What can hang from each mark:
j526: j54 j591 j736
j156: j526 j591 j868
j249: j156
j208: j526
j326: j156 j249
j591: j54 j208 j249 j868
j736: j156 j208 j249 j868
j868: j156 j208 j326 j526
j713: j54 j156 j526 j591
j54: j713

Every row comes from one small tree of marks. The marks that hang from a mark follow it in brackets, in the order of their numbers. Every link used is in the known rows. Which tree was each row made from?
Each row is shifted at random along 8 fixed directions that mean nothing.
Known rows:
j713(j54 j526(j736(j249 j868(j156(j591) j208)))): [-138   55  -28  -99 -256 -116  117   12 -142   13  168    6   84  -55
   32 -155    5   14   25   44  -60 -167 -144  -29   33  186    6   76
  110  129  -90  207  120   22  114  -10 -173 -351   45  -14    2  -97
  220   89  -12]
j868(j156(j526(j54) j591) j208 j326(j249)): [ 178  149   25   11 -410   16  244  157 -333 -168  192  224  361   17
  -45 -104  122 -254   18 -223  -11  -13 -212   74  -69  193  -45   -8
   18  -45   42  201  136  254  132   38  129 -404 -269 -123   78 -187
  273 -143 -131]
j156(j526(j736) j591(j249)): [ 192 -103   24  143  -51  135   19   35 -105 -124  -62   85  112   10
 -132 -167   85   55   66  204   38  -21   67  148   20  117  178   69
  202 -228  107  -10  149   82   62   -8   19   68 -233  -51   56  157
   57  -37 -195]
j591(j54 j868(j156(j526(j736)) j208 j326)): [ 190 -177 -122  284 -122 -210 -102 -175   31 -152  270  176   24  -27
  -60  322   99 -100  -18  187   42  109  -46 -103  144   82  121  136
  353  145 -205  229 -215  -12  150  119 -121  -30 -284 -121   48  101
  228   -7 -242]
j54(j713(j156 j526(j736) j591(j208 j249))): [  14   15    6   -5  -60 -215  -81  -37  -11   16  219   21  -62  -70
 -110   68  -71  -37   52  -93 -164 -202  106  -12   28  202   38  120
  403   66 -121   62  111 -101  170   62 -396 -188   16  -47  153  161
  126  -80   -7]
j736(j156(j526(j54)) j208): [ -23  -44  -21  137  -26 -187   90  169 -113 -119  -28   -1  321  -63
  -12 -252  -38   72  -10   51   43 -189  121  315 -135  255 -180  -98
  190 -248    8   45   62  144  -35 -168   57 -438  -89 -222   -3  267
   84 -206 -350]
j326(j156(j591(j54 j208 j249) j868(j526))): [ -47 -119  155  289 -103   38  152  -58  120  -77  -18  -87   -9    4
  121   91  179 -185  232  195  -73  -30 -135   84  -97  233 -146 -219
   15 -232  -13  154   -8   17  -64 -104   24   17  -74  105 -219  139
   66  -43  -97]
j713(j54 j156(j526 j591 j868)): [  45  238  -33 -177  -32   97  190 -263 -133  -30  102  -43  -89 -124
  -97 -158  -41   28   67 -115 -207 -119  136 -116 -117  203  156  172
  186  121  102  -40  176  -69  303  -62 -207 -282 -112   42   48  -92
  107  113  263]
j156(j591(j249) j868(j208 j526(j54))): [ -38   31  120  177 -169  210  348 -177  -74 -140   -5  108   44  -77
   82  -63  324 -186  228  198  212   53 -170  -70 -125   98  -17 -323
  -11   47 -173  281  162   38  -24 -141  246 -197 -183  -54 -326   89
  177  186 -136]
j713(j54 j156(j526(j736)) j591(j208 j868(j326))): [ -73  207   14 -151  -62 -117  205  -61 -330   56   85 -173  -54   31
   37 -127  -21   34  -25  -36 -237 -167 -176  -69 -104  253   86  172
   28  238   70   37  152  154  242   85 -381 -240 -170   95  179 -191
  144  -87  166]
j591(j54 j208(j526(j736)) j249(j156)): [ 156 -149  241  387  154  -47   68   75  -62  -93 -182   26  111  -58
  138  206   54  158   49  349  111   34   87  -79 -176  130   16 -180
   68  -31   29  331   64   57  256  -38   -3   52   45   65   -7  289
   -3 -174    8]
j326(j156(j526(j736) j591 j868(j208)) j249): [ 134  -41   90  242 -130  126   76 -277   37 -232  -94  252   50  -80
 -266   14  196  -11  286  260 -121   28  248 -102 -143  278  135  -21
  260 -203  106  -58  267 -271   52 -161  -60  -14 -220  -68   -1  -74
  131  253 -126]
j54(j713(j591(j868))): [ -27   19   96  -66  -28   -4   12 -118   -8   63  119  -10 -167  -64
   11  -25   39  -68   92    2  -81  -56 -169 -133  -20   80  130  -47
  -12   12 -105    8   10   41  130   19 -216  -27  -22    2 -108   41
   34   25 -127]
j591(j208(j526(j54(j713) j736(j249 j868)))): [-156   -7  151  -39  -32  173  148  250 -434 -164 -116  -72  114   63
  186 -102  131  272   89  345   48  -98 -382 -181 -175  278   98 -139
 -363  135  -63  457  190  193  344  -26  -84  -67   53   56 -235 -108
  104   81  110]
j713(j54 j526(j591(j249(j156)))): [  66   25   12   34 -174 -172    2   45  -24   75  116   79   32  -94
 -108  -65  -98  -14  119  -29 -193 -108  157   78   33  171   60  163
  366  105   19    9  138  -72  152  -65 -270 -103   86   71  239   29
  168  -71   73]
j249(j156(j526 j591(j54(j713) j208 j868))): [ 382   98  183   81  156    1  158 -462   57  132  153   65  -57 -234
    5  -31   81 -252  137  -92 -107  119  390 -221 -161  237  121  -56
  267 -101  -47  -92   -2 -243  269   72 -291    1    3   17   -6  134
   66  -29   95]
j156(j591(j868(j208))): [  38  -40   26  127  -37   66    4 -170   46  -53  113   30  -76  -76
   84   59   21  -39   12   11  161   35  -19  -95   40    0   53  -75
   62  -80  -54   82  -40  103  113    4  111 -200 -110 -155  -58  233
   43    1 -147]
j326(j156(j591(j54 j208 j249))): [  70 -136  179  419  119  -44   48 -272  192 -114 -130  135  -16 -112
  -65  258    2   79  152  196   86   11  342 -109 -194  113  -45 -203
  248 -155   67   31  110 -125    5 -247  144 -132   12  -95  -29  360
    0   41 -173]
j591(j54 j208 j249): [ 138 -263   48  500   16 -113  -68  156   41 -273  -57   71   51   15
   49  253  121  117  -12  435   53  -40  -77  157  -19  209   35  -88
  232   22  -55  379  -67   33  167  -62   51  103  -92   48  -65  328
   52 -188  -64]
j326(j249(j156(j526(j54)))): [ 131  -10  274   61   -1    3  182  -47   -1   98 -191   69   66 -105
  -35 -154  -11  -87  149  -46 -170   45  168   12 -255  107    5 -153
  -71 -313  276 -176  141   10   -7 -158  -17   50   16   82   81  -64
  -27 -100 -110]
j736(j156(j526(j591)) j249 j868): [ -78 -108  162   33  131  -14   93 -374   58   30  -46  -23   99  -28
  201 -216   66   60  137  113   86 -111   62  -90 -175   89 -138   34
  -77 -256 -101  -90 -143 -151   99   55  -14 -498  101 -185 -174  141
   -5   14 -344]
j326(j156(j526 j591(j54 j208)) j249): [ -70 -312  173  336  -63   78 -112 -127  194 -265  -16 -178 -253   56
  104  243  119  100  302  277 -202  -69 -112 -110  133  344 -200  -82
    7 -461  146  148 -123  -90   31  -70  -87   72  102  109  -91   72
  -66  -61   53]
j591(j208(j526(j736))): [  32  -58  -84  183 -175  -69  -30  541 -300 -254 -133  121  284   50
 -123 -114   40  143  -89  390   30 -113 -211  312  -66  195  201  -16
   91   45    1  323  235  284  121  -95   -3   44 -234  -49  -12  103
  196 -112 -250]
j868(j526(j591(j54 j249(j156)) j736(j208))): [ 129   -4  171   30 -126  -97  223   -5 -123  259   23   96  278  -10
   66 -214   72 -239  115  -12   57   37  -61   47 -101   96   55  -84
   20  -53 -104  -51   75  121    1   11  -91   34  -34   53   66  -61
  169  -35 -220]
j736(j156(j526(j54) j591) j208 j249): [  92 -255 -105  167 -200  -63 -136 -109  -45 -245  270   36   77   54
  -43 -217  328  -14  149  376 -196 -167  -83   68  221  497  -83  143
  444 -289 -213  138 -223 -312   91   93 -311 -129   -2   28 -163    2
  146 -148 -260]
j868(j156 j208(j526(j54(j713) j591(j249)))): [  28   12  256  -34 -146 -103  -51  -60  -83  211  389  -47   -9  -46
  216  193  -52 -267  220 -390 -116   96  -62 -123   28  138 -254  -87
  139 -121 -163   54 -215   32  246   67 -153 -126  263   73   37   19
   88 -154   97]
j326(j156(j526(j736(j868)) j591(j54 j208 j249))): [  30 -227  172  361  208   28   21 -422  163 -136 -197   41  -95  -56
  -33  195    4  231  144  324  113   29  308 -227 -143   88   51  -57
  137 -240  115    8   45 -113   50 -141   73 -118  -53 -147  -16  281
  -71  113 -207]
j249(j156(j591(j54 j208) j868)): [ 144 -108  165  291   88   75  -82 -248  128  -65   43 -152 -273 -113
   85  249  -65   12  118  -32   -4   62  356  -87  -70  117  -99 -178
  276 -256  102   11  -91 -175  161  -60  -54  -12   75   12   73  377
  -57 -193  111]
j591(j208(j526(j736)) j249(j156) j868): [ 213 -143   44  483  -42 -273   63  202   56   -8  -23  294  296  -92
  -65   18  291 -257  106  487  -13   31   81  265 -113  157  134 -134
  412   21 -193  236  125  -47  -43   46 -184  230 -248   24 -102  310
  211 -130 -424]
j249(j156(j591 j868(j208 j526))): [  16  124  163  -43  -78  272  167  -71 -188  -14   14 -191  -70  -66
  169  -28  -15  -57   96 -144   71    7  -74 -157 -134   82  -55 -175
 -221 -131  105  139   52  112  187   28   66 -223   -1   -3  -38    3
   25 -130  116]
j249(j156(j526(j54) j591 j868(j208 j326))): [  14   78  -89   -4 -428   19  195  125 -118   21  391  -52  118  -72
  146 -166  253 -445  192 -172  -79  -89 -249  124  205  304 -216 -148
  126 -181 -163  240   30   81   13  163 -181 -160 -127   34 -200   98
  239 -145   32]
j591(j208(j526(j736(j156(j868(j326))))) j249): [  15 -167   53  338  -62 -118   53   51  -13 -127  -65  193  155    8
   15   39  277  -43   62  502  111  -27 -169   76  -30  111   72 -117
  153  -14 -198  330   82   44   28   22   -4  -20 -173  -14 -244  199
  143   27 -352]
j713(j54 j526(j736(j156))): [-126  -28   54  -63    2 -214   52 -176   13  150  -63  -28  -51  -93
  -61 -101 -220  173  -72   15  -28  -81  159  -62  -58  -40   63   90
  120  -32  127  -82   97   88   24 -141  -94 -293   34  -86  195   29
   38   48 -174]
j249(j156(j526(j54 j591(j208)))): [ -33   37  130   -5   61  181  117 -268 -236   -7   47  -37  -99 -116
  104   85   50  150  265   50   77  -33  104 -479  -45  239  -34 -144
  -73   94  -41  210  158 -135  272   -9 -128 -161  196  -29  -77   53
   66  145  258]
j54(j713(j156(j591(j249)) j526(j736(j868(j326))))): [ -49  -59 -147  -33 -201  -72   -9  258  -98 -119   71   64  120   29
 -141 -120  -55   86  -61   86  -42 -256 -153  110   56   28  193  212
  133  -13   19  180  168  185   91   76 -183 -231 -228 -137   86   73
  128 -110 -282]
j713(j54 j526(j591(j868))): [-131  -14   11   26  -35  -52  -11   15  -86  -82  -42  -47  -94  -59
  -17   37 -198  303   70   75    8 -117   70  -93  -12   49   77  108
   87  190   87  126  156  100  187 -149  -72 -267   59  -92  210   92
   86   36   72]
j736(j156 j208 j249 j868(j326 j526(j54 j591))): [ -63  -53    2   42 -138  -77  196 -154 -187 -158   19  188  406   47
  113 -308  174   94   42  223  181 -197 -109 -121 -172  216  -33  100
  -63   57 -263  230  -22  -74  167   82  -19 -748  -30 -275 -129  -65
  235   11 -434]
j326(j156(j591(j249 j868(j526(j736))))): [  28   66   61   65  -67  188   38  118 -192 -135  -39   65  242   -7
  -18   79  -80  157  112   -2   36 -131   56 -116 -150  191   71   68
  -89   55  114  191  245   91  288   -3   28 -248  -66 -115  125   73
  118   16  106]
j249(j156(j526 j868)): [  69   73  116   49    6  123  157  119 -145  -42 -150 -121   52 -100
  -19 -132  -37  -29  109  -12  -54  -31  105  159 -246  119  -21 -175
  -46 -213  212  -11  169   94   17 -116   16  -26 -116   16  -18  120
   20 -168  -63]

Which tree is each row?
[  52  -34  193  249   31   22  215   82 -221   97 -149  199  330    8
   93   68   25  131  149  106  348   34  128  -64 -232  -61   44 -204
   -6  159  -17   46  338  180  120  -87  136  -60 -130 -132  153  287
  129   96 -128] => j526(j591(j54 j249 j868(j326)) j736)
[ -62  -41  228  213 -118  -91  228  136 -105  -55   61 -123   59   73
  259  110  220 -322  158  110  -45   10 -427  121 -178  215 -213 -321
 -244  -24 -133  319  -81  222 -104   17   23  -37  -84  108 -230  -55
  208 -135 -165] => j591(j208 j868(j156 j326(j249) j526))
[-145 -105   69  244  100  117  147 -147 -149 -286 -153 -131   -7  -16
   74  -63  211  232  230  484  149 -120  -58  -22 -165  285 -150 -265
   30 -122 -109  183   78  -68  -16 -216   74 -269  -69  -94 -307  153
   50   97 -239] => j736(j156(j526(j591(j54)) j868) j208)
[  11 -226  127  169 -108 -158 -154 -126  101  -62  211 -142  -34   62
  106  -14  114 -168  168  126 -206  -42  -73  202  -23  280 -251   72
  228 -296 -233   -2 -436 -304   24   86 -223 -158  151   63 -102  -24
  163 -233 -337] => j736(j156 j249 j868(j208 j526))
[  76 -127   46  105 -230 -124  -42 -141   86  -32  158  144   21   12
   31   34   24 -182   20  -10  -83   68  -85  -11   17   17   43  146
  138 -178  -71   36 -212   20  101   88  -61 -238 -104  -76   12  -51
  129  -87 -359] => j736(j868(j156(j591) j208(j526(j54)) j326(j249)))
[  35  -28   85  148 -369 -172   70   91   -9  -44  184  185  193    2
   27   94  139 -250  182  -26  -47   33 -252  -13   92  159 -137  -54
   49 -145 -129  153   20  130   63   19  -63 -187  -49    0  -41  -89
  239  -45 -210] => j868(j208(j526(j591(j54))) j326(j156 j249))
[  45  -20   46  245 -167 -274  -12 -161  157   50  324  156   -8 -138
    4  182  142 -360  230  -66  -27  -11   85   64  103  216 -179 -127
  508  134 -374   90  -39 -178  -45  -12 -166 -144   30  -43  -18  317
  268    2 -133] => j713(j591(j249 j868(j208 j526(j54))))
[  14 -142    3   25  -13   65   -1 -194 -135  -93   45  -44   32   51
   44 -223  157  118  107  269 -105  -90  -86  -63  -15  278   96  168
   82 -179  -51   39 -118  -78  242   93 -247 -150 -141  -44  -76  -80
   -6  -52 -159] => j736(j156(j526(j54(j713) j591(j249)) j868) j208)
[  -7  -24   55  107   66  -58   60 -221  -42  -37  -82   67   87  -62
   -8  -74  -20   66  -24  191   62  -26   86   11 -271   56   56   29
   42  -47  -70  -31  -59  -85  111  -66   37 -380  -98 -182  -79   34
   89   25 -408] => j736(j156 j868(j208))
[ 239  232   94 -187 -226 -108  -14  -18 -155   88  442   65  133 -100
   67   64  -64 -325   25 -490 -101   97  -52  -46   39  224  -79   84
  105   31 -224   85  -93   67  419  172 -208 -288   86   22   50  -89
  284  -84  205] => j868(j208(j526) j326)
[-109 -195   57  186  103   88   39 -402 -219  -32 -112  176  -46   44
   32  118  139  421   88  532  362  -24  -33 -576  -11   -3  260  -43
  -12  199 -157  186  165  -66  262   -4  -50 -123  -55 -211  -43   73
   34  354 -210] => j526(j591(j54(j713) j208) j736(j156))
[-143  198   47 -278 -164  -15  160  127 -292  105  116 -123   63  -77
   64 -148 -126   90   47 -129 -122 -168 -139  -79  -38  248    3   30
  -96  213   11  182  253  136  248  -58 -221 -240  143   97   65 -169
  196  125  331] => j713(j54 j526(j736))
[  92  -14  155   40 -100  128  213  256 -259   79 -126   88  243   71
   90 -200  102   11  100  162   16  -38 -311   62 -161   65  189  -36
 -207   25   66   57  168  265  205  -21   -8  147 -125  122  -16  -72
   33  -97  -90] => j526(j591(j54(j713) j249))
[-159 -132  212  -54  -68   44  205 -103 -203  215 -149  152   73   17
   70 -201  203   63  265  364   73   98 -207 -322  -54   -4  126 -172
 -154  -23  -96   15  189   80   -4 -139  -85  187   80  117 -200 -142
   79  280 -293] => j208(j526(j54 j591 j736(j249)))
[  66 -225   41  281 -244  -34   13  199  -58 -162   96  -58   32   46
   21 -157  359 -137  172  448 -172  -96 -275  210   64  396 -116 -228
  230 -310 -101  179 -102 -150 -146  -57 -179  222   22  272 -280  -18
  108 -273 -305] => j736(j208 j249(j156(j591(j54))))
